<50>: +0.19 +0.01 -0.47 +3.59 +1.95 +0.75 +1.72 -2.11 -0.07 -1.30 +5.45 -4.98 +0.76 +0.80 -1.19 +5.52 -1.19 -0.41 +0.67 +4.27
<78>: +0.21 -0.20 +2.15 +1.14 -0.35 +1.45 -1.99 -2.49 +0.14 +0.45 -1.88 +2.39 +0.61 -3.56 -5.09 -4.36 +1.06 +4.69 -7.80 -2.21
<15>: +6.41 +0.89 +1.35 -1.31 +4.88 +5.22 +3.78 +6.54 -1.36 +1.96 -3.90 -1.32 +2.18 -3.13 -0.92 +0.12 -4.51 -1.97 +1.99 -1.11
<99>: +3.64 -2.73 +2.19 +0.45 +3.31 +1.75 -0.07 -1.49 +2.21 +3.57 -2.53 +4.44 -0.65 +1.61 +0.05 -1.30 +1.43 -2.69 -6.23 -3.75
<179>: +3.23 -5.06 +1.74 +1.28 +2.08 +2.01 -2.54 -2.85 +1.69 +4.94 -1.96 +4.77 -3.20 -0.23 -1.10 -2.72 +2.97 -0.48 -5.32 -1.85
<118>: -0.54 -0.38 +0.53 +2.48 +1.14 -1.00 -1.87 +2.12 +0.09 +1.41 -3.44 +3.43 +0.50 -3.06 -5.71 -3.04 +2.92 +4.57 -5.11 -1.88
<31>: +0.76 -0.97 +2.61 +3.59 +2.08 +1.71 -3.08 +0.04 -0.80 +2.59 -2.81 +1.29 +0.38 +2.69 +2.84 +1.15 +3.54 -0.36 +0.58 +1.66
<156>: -3.04 -0.54 +2.48 +2.12 +1.14 +1.41 -1.88 -3.06 +0.50 -3.44 +2.92 -1.87 +0.09 -1.00 -5.12 +3.43 +0.53 -5.71 +4.57 -0.38
<148>: -2.48 -0.40 -1.02 -5.87 +1.33 +0.48 -1.57 +0.36 -0.22 +0.94 -1.11 -3.57 -0.21 +1.32 +0.38 +0.09 +3.43 +1.21 +4.07 +1.71
<154>: -0.54 -0.38 +0.53 +2.48 +1.14 -1.00 -1.87 +2.12 +0.53 +1.41 +5.07 +3.43 +0.50 -3.06 -5.71 -3.04 +2.92 +4.57 -5.11 -1.88
<66>: +0.76 -0.97 +2.61 +3.59 +2.08 +1.71 -3.08 +0.04 -0.80 +2.59 -2.81 +1.29 +0.38 -2.26 -5.96 -1.63 -0.69 +5.73 -7.02 -4.09
diff <154>: -0.54 -0.38 +0.53 +2.48 +1.14 -1.00 -1.87 +2.12 +0.53 +1.41 +5.07 +3.43 +0.49 -3.06 -5.71 -3.04 +2.92 +4.57 -5.11 -1.88 : 13, +0.50
order: -1.88 -0.54 -0.38 +0.53 +2.48 +1.14 -1.00 -1.87 +2.12 +0.09 +1.41 -3.44 +3.43 +0.50 -3.06 -5.71 -3.04 +2.92 +4.57 -5.11 : <118>
diff <156>: -3.04 -0.54 +2.48 +2.12 +1.14 +1.41 -1.88 -3.06 +0.50 -3.44 +2.92 -1.88 +0.09 -1.00 -5.12 +3.43 +0.53 -5.71 +4.57 -0.38 : 12, -1.87
+0.14 +0.45 -1.88 +2.39 : <78>

